Below are the code and all the weights of a small trained network. Each question names an input and a class and asks about switching units off, where a switched-off unit gives its printed mean instead of its output.

import numpy as np


def w(rows, s, z=0):
    codes = np.array(rows[::2]) - 128.0
    scale = np.full(codes.shape[1], s)
    scale[-1] = z or s
    return codes * scale


def f(y):
    return y / 2 * (1 + np.tanh(0.7978845608 * (y + 0.044715 * y**3)))


def log_softmax(a):
    a = a - a.max(-1, keepdims=True)
    return a - np.log(np.exp(a).sum(-1, keepdims=True))


def net(x, mask):
    res = np.array(x, float).reshape(1, 5) / 4 @ E
    y = f(res @ A[0][:, :-1].T + A[0][:, -1])
    res = res + np.where(mask, y, B[0][:, -1]) @ B[0][:, :-1]
    return log_softmax(res[-1] @ U[:, :-1].T + U[:, -1])


A, B = {}, {}
E = w([
[186,186,96,175,147,107,138,128,254],'x0',
[82,171,50,112,101,105,77,172,153],'x1',
[175,65,99,166,46,184,121,147,141],'x2',
[50,167,125,210,122,117,216,169,134],'x3',
[165,53,125,157,153,68,63,194,170],'x4',
],0.008)
A[0] = w([
[182,104,107,214,119,115,126,109,239,243],'N1',
[139,180,137,101,197,139,113,84,116,69],'N2',
[44,155,131,136,108,160,174,82,93,160],'N3',
[109,156,83,68,107,107,122,166,83,74],'N4',
[116,190,92,54,97,180,132,99,148,76],'N5',
[159,86,174,117,180,107,105,126,21,190],'N6',
[218,68,131,59,103,161,73,133,178,195],'N7',
[69,87,104,144,174,58,54,233,108,158],'N8',
[76,150,162,171,154,145,228,160,116,205],'N9',
[133,134,73,97,97,157,136,68,47,251],'N10',
[139,112,171,180,137,162,140,79,69,175],'N11',
[98,171,121,146,124,147,186,141,98,82],'N12',
[117,154,131,105,218,2,76,109,198,155],'N13',
[156,96,184,47,105,164,113,94,70,250],'N14',
[152,133,12,143,102,100,70,121,164,225],'N15',
],0.0078,0.0026)
B[0] = w([
[166,212,91,226,206,201,142,165,182,254],'N1',
[111,141,80,83,125,73,167,131,142,154],'N2',
[93,91,155,169,121,167,89,89,88,200],'N3',
[118,157,111,168,138,119,126,136,122,146],'N4',
[91,74,186,36,69,127,80,100,140,164],'N5',
[50,22,138,75,97,89,123,103,124,205],'N6',
[102,155,114,143,126,162,70,57,114,237],'N7',
[162,168,53,126,148,92,151,152,219,217],'N8',
[49,85,129,129,163,184,77,62,84,221],'N9',
[51,107,192,160,159,177,56,103,136,202],'N10',
[131,122,167,178,170,186,75,131,79,181],'N11',
[99,53,187,122,115,154,120,55,106,164],'N12',
[160,158,8,170,194,102,177,226,245,237],'N13',
[3,55,132,86,108,127,111,44,92,227],'N14',
[145,163,121,168,185,183,116,137,100,227],'N15',
],0.0075,0.0073)
U = w([
[250,181,220,65,55,64,205,203,49,2],'0',
[171,214,81,199,159,140,148,170,203,157],'1',
[88,90,177,129,108,177,96,71,44,151],'2',
[108,110,98,78,113,34,155,150,176,108],'3',
],0.011,0.0078)

Each question gives the input, the list of numbers given to net, and the class t.
The units are the neurons (one row each of A and B). Each row of codes is followed by its name. A weight is (code - 128) times the scale printed after its matrix; where a second scale follows, it is the last column's (A, B and U).
mask holds one flag per neuron, in row order. A switched-off neuron (its flag False) gives its mean, the last column of its row in B, instead of its output. The means were averaged over made-up inputs and are rounded, as every weight is.
A unit's drop is (log p(t) with every unit on - log p(t) with that unit switched off) / (log p(t) with every unit on - log p(t) with every unit switched off).
The circuit of an input: a set's keep is (log p(t) with only the set's units on - log p(t) with every unit switched off) / (log p(t) with every unit on - log p(t) with every unit switched off). Starting from the 12 units with the biggest drops (on a tie, the unit counted first), units are removed one at a time, each time the one whose removal leaves the highest keep (on an exact tie, the one counted first), for as long as the keep stays at least 0.8.
units of the circuit, in order: the units of the circuit, biggest drop first
top k neurons: the k neurons with the biggest drops, biggest first
drop of u: that unit's drop, to one decimal
input [-4,5,4,-4,8], class 1: units of the circuit, in order : (N8)
input [-6,7,-1,-1,3], class 3: top 2 neurons : (N1, N8)
input [4,-4,-3,0,-4], class 2: top 3 neurons : (N8, N13, N1)
input [4,-7,1,1,-4], class 2: top 2 neurons : (N13, N8)
input [1,6,-5,5,-3], class 2: top 3 neurons : (N1, N9, N12)
input [-6,6,-5,1,4], class 1: top 2 neurons : (N8, N14)
input [1,6,6,6,-3], class 2: top 3 neurons : (N13, N8, N12)
input [-1,-6,0,8,4], class 2: top 2 neurons : (N13, N9)
input [-4,3,-4,2,5], class 3: top 2 neurons : (N1, N15)
input [5,-4,-6,-8,-6], class 3: top 2 neurons : (N2, N13)
input [-6,3,-5,0,6], class 3: top 2 neurons : (N1, N6)
input [-7,4,-6,8,5], class 3: drop of N14 : -0.1
input [-8,2,3,2,7], class 3: drop of N8 : 0.5
input [-3,-3,-8,-4,8], class 3: top neuron : (N6)
input [-4,2,4,2,3], class 3: drop of N1 : 0.7
